Below is a small trained network, with its code and all its weights. Each question gives an input and a target symbol and asks what happens when units are switched off, that is, made to give their printed mean instead of their output.

import numpy as np


def w(rows, s, z=0):
    codes = np.array(rows[::2]) - 128.0
    scale = np.full(codes.shape[1], s)
    scale[-1] = z or s
    return codes * scale


def norm(h):
    return h / np.sqrt((h * h).mean(-1, keepdims=True) + 1e-5)


def f(y):
    return np.maximum(y, 0)


def softmax(a):
    e = np.exp(a - a.max(-1, keepdims=True))
    return e / e.sum(-1, keepdims=True)


def log_softmax(a):
    a = a - a.max(-1, keepdims=True)
    return a - np.log(np.exp(a).sum(-1, keepdims=True))


def net(x, mask):
    ids = ['ΓΩδεξσφ'.index(c) for c in x.split()]
    T = len(ids)
    res = E[ids] + P[:T]
    u = 0
    for l in range(2):
        r = norm(res)
        for j in range(3):
            rows = slice(2 * j, 2 * j + 2)
            q, k, v = (r @ M[l][rows].T for M in (Q, K, V))
            z = softmax(np.where(np.tri(T) > 0, q @ k.T / 2**0.5, -1e9)) @ v
            o = O[l][rows]
            res = res + np.where(mask[u + j], z, o[:, -1]) @ o[:, :-1]
        u += 3
        y = f(norm(res) @ A[l][:, :-1].T + A[l][:, -1])
        res = res + np.where(mask[u : u + 8], y, B[l][:, -1]) @ B[l][:, :-1]
        u += 8
    return log_softmax(norm(res)[-1] @ U[:, :-1].T + U[:, -1])


Q, K, V, O, A, B = {}, {}, {}, {}, {}, {}
E = w([
[168,163,111,110,114,57,170,143,37],'Γ',
[123,120,149,116,144,16,201,147,129],'Ω',
[104,233,112,150,108,86,104,94,174],'δ',
[81,121,253,10,128,152,53,92,184],'ε',
[161,154,158,135,68,63,208,142,97],'ξ',
[105,190,98,188,168,174,53,170,103],'σ',
[229,91,144,161,194,136,82,105,158],'φ',
],0.0032)
P = w([
[98,48,162,124,108,158,106,1,106],'0',
[120,165,174,118,202,143,147,44,80],'1',
[127,168,171,123,186,118,134,65,96],'2',
[134,159,164,132,169,105,143,81,105],'3',
[138,158,160,126,159,107,143,102,113],'4',
[142,155,158,129,161,107,138,125,124],'5',
[140,151,144,134,146,112,138,139,131],'6',
[146,147,138,139,143,108,144,159,141],'7',
[155,143,128,135,132,121,139,174,138],'8',
[153,150,118,135,128,135,150,188,146],'9',
[153,135,99,145,125,132,139,201,160],'10',
[146,140,84,150,109,143,145,219,163],'11',
[146,136,85,144,107,142,152,238,183],'12',
],0.0028)
Q[0] = w([
[112,145,140,116,105,103,152,113,130],'L0H1',
[132,250,108,154,138,113,122,129,162],'L0H1',
[122,106,113,138,132,168,111,101,144],'L0H2',
[140,133,162,116,125,99,142,124,117],'L0H2',
[85,153,134,116,95,128,108,96,157],'L0H3',
[162,84,137,105,130,133,118,105,153],'L0H3',
],0.013)
K[0] = w([
[104,123,147,102,92,109,146,137,136],'L0H1',
[137,133,83,143,102,122,139,244,144],'L0H1',
[160,138,120,122,152,133,125,173,130],'L0H2',
[127,105,127,113,98,101,148,106,134],'L0H2',
[108,154,159,81,114,124,122,163,138],'L0H3',
[168,118,150,104,144,116,143,105,141],'L0H3',
],0.011)
V[0] = w([
[37,188,115,131,139,138,51,90,91],'L0H1',
[105,96,243,91,182,102,121,102,233],'L0H1',
[154,77,145,164,140,122,155,99,183],'L0H2',
[84,89,136,58,98,99,149,52,162],'L0H2',
[112,129,98,250,122,194,89,100,88],'L0H3',
[145,140,68,138,102,25,196,174,128],'L0H3',
],0.0027)
O[0] = w([
[75,71,139,170,96,232,191,189,208,94],'L0H1',
[163,198,4,106,102,140,123,198,167,121],'L0H1',
[134,125,114,84,171,175,151,99,193,147],'L0H2',
[88,94,84,148,128,225,189,95,123,250],'L0H2',
[120,99,88,66,93,57,132,82,135,93],'L0H3',
[77,108,139,137,153,203,126,37,83,113],'L0H3',
],0.0028,0.0018)
A[0] = w([
[111,120,102,107,160,106,167,130,200,163],'L0N1',
[114,113,81,128,101,183,140,94,106,41],'L0N2',
[113,85,154,152,139,98,168,132,184,53],'L0N3',
[124,108,92,147,93,150,155,119,134,36],'L0N4',
[165,157,174,136,152,160,110,99,105,28],'L0N5',
[111,88,130,134,181,255,103,107,146,85],'L0N6',
[94,125,81,118,162,158,132,98,141,5],'L0N7',
[120,86,170,118,151,106,174,90,93,57],'L0N8',
],0.004,0.0011)
B[0] = w([
[162,154,129,173,99,159,81,119,9,203],'L0N1',
[187,160,118,105,128,125,122,215,163,141],'L0N2',
[128,159,107,112,64,126,126,88,33,161],'L0N3',
[157,143,112,93,169,67,122,168,142,134],'L0N4',
[68,106,74,134,140,40,122,129,174,182],'L0N5',
[45,90,130,152,224,64,182,2,68,182],'L0N6',
[153,181,155,120,144,65,84,181,95,136],'L0N7',
[114,169,68,116,81,161,106,232,141,250],'L0N8',
],0.0028,0.0022)
Q[1] = w([
[85,128,203,213,117,192,18,62,254],'L1H1',
[171,111,129,108,246,183,82,106,185],'L1H1',
[152,140,161,68,142,76,222,166,68],'L1H2',
[143,128,117,151,148,80,231,163,14],'L1H2',
[109,121,141,139,171,215,69,154,198],'L1H3',
[149,188,123,186,182,60,115,95,115],'L1H3',
],0.0054)
K[1] = w([
[122,186,220,148,214,77,69,215,160],'L1H1',
[222,154,187,79,228,140,159,149,105],'L1H1',
[101,84,63,142,65,205,135,80,122],'L1H2',
[115,2,88,91,104,174,129,94,132],'L1H2',
[103,70,132,160,246,147,64,44,178],'L1H3',
[199,73,87,211,179,34,137,202,103],'L1H3',
],0.0051)
V[1] = w([
[144,209,94,155,43,76,170,86,221],'L1H1',
[93,209,86,96,196,71,30,67,184],'L1H1',
[2,140,131,142,100,88,92,165,134],'L1H2',
[128,147,78,220,171,82,165,174,88],'L1H2',
[11,166,157,59,100,122,189,83,97],'L1H3',
[184,149,39,209,98,105,174,197,96],'L1H3',
],0.0027)
O[1] = w([
[72,89,51,79,155,226,92,203,175,132],'L1H1',
[97,2,130,136,95,106,171,216,100,138],'L1H1',
[104,70,117,49,101,112,144,94,76,114],'L1H2',
[169,136,79,124,76,161,215,146,101,151],'L1H2',
[178,75,123,135,95,166,35,177,132,214],'L1H3',
[77,57,172,60,143,203,82,68,178,255],'L1H3',
],0.003,0.0025)
A[1] = w([
[95,157,94,168,182,144,52,102,150,147],'L1N1',
[103,64,193,85,173,123,112,109,139,122],'L1N2',
[198,174,148,142,172,93,102,41,94,49],'L1N3',
[195,128,84,97,108,187,216,139,91,4],'L1N4',
[66,103,172,126,150,128,76,98,164,103],'L1N5',
[231,130,143,207,149,99,111,254,135,68],'L1N6',
[37,18,214,162,209,113,124,33,139,73],'L1N7',
[103,93,104,114,133,148,105,57,77,112],'L1N8',
],0.0043,0.0026)
B[1] = w([
[164,98,129,59,141,93,127,106,114,194],'L1N1',
[99,109,123,185,169,146,128,77,178,196],'L1N2',
[71,96,143,178,51,173,116,150,88,233],'L1N3',
[100,172,72,181,175,79,181,91,143,167],'L1N4',
[141,94,169,194,145,86,179,134,109,165],'L1N5',
[210,167,164,117,144,113,127,230,135,255],'L1N6',
[53,83,234,159,212,130,94,36,253,216],'L1N7',
[159,157,144,151,126,113,141,154,144,186],'L1N8',
],0.0049,0.0029)
U = w([
[210,156,173,149,144,113,129,240,145,132],'Γ',
[98,69,202,181,188,117,119,68,187,169],'Ω',
[153,65,130,55,90,3,158,77,88,9],'δ',
[167,188,92,19,146,168,49,52,157,142],'ε',
[108,210,48,165,151,112,227,89,138,120],'ξ',
[110,155,161,184,29,181,103,92,52,154],'σ',
[75,37,49,104,114,198,141,189,141,121],'φ',
],0.0053,0.0012)

Each question gives the input, a string of symbols that net reads in full, and the target symbol t.
The units are the heads (2 rows each of Q, K, V and O) and the neurons (one row each of A and B). Each row of codes is followed by its name. A weight is (code - 128) times the scale printed after its matrix; where a second scale follows, it is the last column's (O, A, B and U).
mask holds one flag per unit, layer by layer, with each layer's heads first. A switched-off unit (its flag False) gives its mean, the last column of its rows in O or B, instead of its output. The means were averaged over made-up inputs and are rounded, as every weight is.
A unit's drop is (log p(t) with every unit on - log p(t) with that unit switched off) / (log p(t) with every unit on - log p(t) with every unit switched off).
The circuit of an input: a set's keep is (log p(t) with only the set's units on - log p(t) with every unit switched off) / (log p(t) with every unit on - log p(t) with every unit switched off). Starting from the 12 units with the biggest drops (on a tie, the unit counted first), units are removed one at a time, each time the one whose removal leaves the highest keep (on an exact tie, the one counted first), for as long as the keep stays at least 0.8.
units of the circuit, in order: the units of the circuit, biggest drop first
most important unit: the unit with the biggest drop
k most important neurons: the k neurons with the biggest drops, biggest first
top k neurons in layer l: the k neurons of layer l with the biggest drops, biggest first
which heads matter: for each layer, one digit per head in row order, 1 if its drop is at least 0.15 and else 0, layers parted by /
input Γ ε ξ Γ Γ σ Ω Ω Γ, target σ: units of the circuit, in order	(L1H1; L1N3; L0H1)
input σ ξ δ δ Γ φ ε Γ ξ, target δ: units of the circuit, in order	(L1H2; L0H1; L0H3)
input Γ δ ξ, target σ: units of the circuit, in order	(L1H1; L1N3; L1N7)
input Ω Γ δ ε Γ Γ δ Ω Ω δ Γ Γ φ, target Ω: which heads matter	001 / 001
input Ω Γ Ω Γ σ ε ξ Ω Γ Γ δ, target Ω: units of the circuit, in order	(L0H1; L0N8; L1H3)
input Γ ε ε Γ Γ ξ ξ δ Ω Γ Ω δ δ, target φ: top 2 neurons in layer 0	(L0N8; L0N3)
input ε δ Γ Γ Γ Γ Ω φ Ω Γ Γ Γ ε, target Γ: units of the circuit, in order	(L1H3)
input ε Ω ε Γ Γ φ Γ Ω Γ δ δ, target φ: units of the circuit, in order	(L1H1; L0H1; L1N7; L1N6)
input δ φ ε Ω φ Γ Ω φ Γ σ Γ, target φ: units of the circuit, in order	(L1H1; L1H3)
input ε φ φ, target Γ: units of the circuit, in order	(L0H3; L0H1; L1N6)
input Γ ε Γ Γ ε δ ξ Ω Ω, target σ: which heads matter	000 / 100
input φ φ ε Ω, target Γ: which heads matter	001 / 010
input δ Γ ξ Γ Γ Γ Ω, target φ: which heads matter	000 / 100
input Γ φ ε δ, target Γ: most important neuron	(L0N6)
input ε δ Γ Γ, target Ω: which heads matter	000 / 010
input δ Ω Γ ε φ Γ ξ Γ ε Γ ε Γ σ, target Ω: which heads matter	101 / 000
input ξ Γ Γ ξ, target ε: 3 most important neurons	(L0N8; L1N1; L0N1)
input Γ δ Γ φ Ω Γ σ δ, target σ: which heads matter	100 / 010
input ξ Ω Ω Γ Ω δ Γ Γ ξ φ φ φ δ, target ξ: which heads matter	001 / 001
input Ω σ ξ φ Ω, target ξ: which heads matter	100 / 000
input σ δ Ω, target δ: most important unit	L0H3
input ε Γ ε Γ Γ ξ δ σ, target Ω: 3 most important neurons	(L0N6; L1N7; L0N8)
input ε Γ Γ Ω δ, target ε: which heads matter	100 / 010
input φ ξ ξ, target Γ: which heads matter	000 / 010
input Γ Γ ξ δ Ω Ω δ, target ε: which heads matter	100 / 000
input Γ ε φ Γ Γ Γ Γ ε, target Γ: which heads matter	000 / 001
input ξ Γ Ω Γ, target ε: 2 most important neurons	(L0N8; L1N1)
